In the rows, 128 means zero.
Two labels a row:
[137 109 131 132 136 109 139 129 136 133  95 127  88 142 116 135 129 136
 120 134 176 133 141 114  90 152 119] : B & vibel
[129 133 115 137 106 159 106 127 110 125 169 107 135 166 129 115 120 126
 133 129 125 114 177 116 143 108 130] : D & zas
[144 130 110 137 112 120 116 139 127 118 131  99 131 162 125 118 109 142
 132  96 172 117 167  99 126 109 135] : B & zas
[133 145 120 123 126 130 110 152  99 109 133 131 126 117 139 110 137 134
 118 119 141 119 153 119 100 132 138] : B & vug
[137 129 107 135 116 143 111 143 118 116 147 118 133 162 110 131 113 137
 128 117 140 119 164 129 142 110 135] : B & zas
[141 130 140 123 129 141 126 118 103  88 142 119 160 126 132  84 121 118
 142 123 137  91 159 121 117 110 105] : D & vug
[129 119  84 160 136 128 130 148 134 134 126 137 130 154 110  77 101 142
 156  90 149 131 141 126 127 118 122] : B & zas
[129 148 107 129 116 121 141 129 148 168 151 138  94 155 133 145 136 123
 127 170 131 125 128 142 125 145 142] : T & vibel
[130 124 149 124 130 144 119 124  93 103 143 105 137 169 109 110 125 136
 132 135 130 118 172 114 134 120 128] : B & vug
[131 113 150 120 121 141 116 128  99  92 133 123 156 131 131 102 134 100
 128 107 128 117 151 109 119 106 116] : D & vug
[120 146  99 142 122 127 127 152 132 130 136 138 122 153 124 132 115 126
 126 143 125 116 141 145 130 252 121] : T & zas
[132 136 106 157 129 134 107 138 122 159 165 100 142 154 106 137 113 125
 141 120 106 129 161 127 152 117 137] : B & zas
[131 122 135 144 126 148 115 122 103  94 152 105 150 145 120 108 119 136
 128 106 131 102 149 113 145 103 129] : B & vug
[126 132  91 147 122 124 118 151 133 134 157 105 112 169 114 124 115 144
 140 126 149 149 159 110 137 129 129] : B & zas
[118 115 103 152 133 140 134 142 116 136 153 116 130 153 103 149 112 128
 131 109 139 122 147 127 150 129 134] : B & zas
[116 162  97 126 110 140 117 129 138 152 178 118 130 175 123 133 110 111
 139 125 127 134 162 119 166 120 138] : B & zas
[128 149 107 150 127 127 115 123 125 110 142 121 138 147 127 121 107 138
 133  95 165 123 165 106 137 121 128] : B & zas
[ 94 141 114 141 157 129 137 125 142 145 129 110 139 140 145 134  98 143
 137  97 170 153 143 103 165 121 142] : B & zas
[125 115 103 150 130 144 131 116 111 146 152 105 151 153 110 140 107 135
 140 106 144 121 146 105 152 160 146] : D & Seser
[125 143 127 139 131 122 117 137 126 113 146 103 146 160 109 116 126 135
 128 111 124 137 184 106 138 123 125] : B & Seser
[134 133 159 126 136 129 124 150 101  99 115 116 134 130 123 104 146 134
 124 121 115 118 144 116 109 123 119] : B & vug
[120 153 119 149 113 139 102 129 110 118 148 102 146 155 143 118 104 164
 112  99 123 125 175 129 162 115 108] : B & Seser
[107 155 120 145 119 128 117 140 134 126 156 113 132 157 136 102  86 131
 140 126 156 121 170  97 162 126 139] : B & zas
[140 128 126 131 111 128  93 129 113 133 140 114 120 159 124 114 112 133
 127 113 144 139 180 110 110 114 130] : B & vug
[135 140 104 145 121 129 146 128 138 145 148 111 121 168 139 130 111 137
 144 110 167 141 152 110 124 120 142] : B & zas
[136 121 130 122 129 140 129 120 117 123 161 117 130 158 136 120 117 124
 139 136 149 106 158  99 126 118 153] : D & zas
[131  87 131 137 123 134 125 121 109 131 140 102 141 157 102 144 114 137
 139 111 129 120 132 123 146 114 133] : B & zas
[138 125 101 162 116 145 103 138 111 122 157 103 118 176 114 136 107 154
 134  88 127 131 172 121 145 112 106] : B & zas
[123 142 138 118 122 139 127 128 124 123 132 119 147 127 142 107 131 127
 127 141 105 116 132 151 141 126 129] : D & vug
[130 168 141 108 109 130  97 132 118 112 152 117 163 122 138  86 121 137
 127 109 131 115 187 102 117 118 115] : B & vug
[143 128 142 120 127 136 113 137 100  97 148 106 136 126 133 100 131 118
 120 134 113 120 216 126 129 131 113] : B & vug
[135 107 126 163 111 137 121 125  99 107 145 107 141 151 116 209 133 129
 137 117 127 125 141 129 121 131 111] : D & zas
[137 143 132 117 118 134  94 141 107  98 154 131 137 134 129 103 150 124
 135 134 101 125 162 133 116 109 112] : T & vug
[135 138 124 137 125 133 102 129 112  98 145 119 123 159 127 104 121 140
 134 120 147 122 187  99  99 125 127] : Z & Seser
[119 115 134 134 123 118 137 120 127 121 133 110 130 145 131 125 114 131
 117 131 157 128 150 105 134 120 136] : B & zas
[162 123 155 111 112 116  96 159 102  90 131 106 128 139 131 104 146 138
 108 110 118 130 180 105 102 111 107] : B & vug
[130 140 134 117  96 134  99 116 122 112 172 123 123 138 146 105 144 121
 127 157 130 137 170 111 126 121 140] : D & Seser
[126 117 150 122 129 130  96 132 101  94 118 107 142 155 127  97 134 131
 129 118 152 108 166 108 115 124 126] : B & vug
[164 135 111 117  68 127  60 118 108  97 188 136 143 164 122 101 154 149
 156 101 142 126 213 106  71  79 134] : Z & Seser
[124 152 124 157 138 123 127 142 127 104 109 115 143 146 119 125  91 145
 132  84 163 135 162 101 136 122 127] : Z & zas
[131 127 108 162 125 124 115 130 126 144 126 111 123 152 114 131  97 151
 140  84 179 139 154  98 146 100 135] : B & zas
[130 125 161 104 114 132  88 131  78  76 146 109 148 112 121  89 151 144
 115 156  63 122 162 145 131 119 103] : T & Seser
[127 138 155 115 134 126 115 128 121  81 123 121 161  96 142  98 124 121
 155 114 125 113 157 114 126 120 122] : B & vug
[139 141 160 115 127 135  99 126  80  87 150 106 150 142 128  93 119 132
 127 122 114 126 181 111 128 132 122] : B & Seser
[128 138 125 115 112 150 114 134 114 115 175 148 126 152 114 114 138 126
 126 140 113 118 161 126 125 133 116] : T & vug
[145 137 122 122 130 113 104 141 159 127 111 142 106 116 128 125 137 132
 125 131 134 140 123 125  97 139 107] : Y & vibel
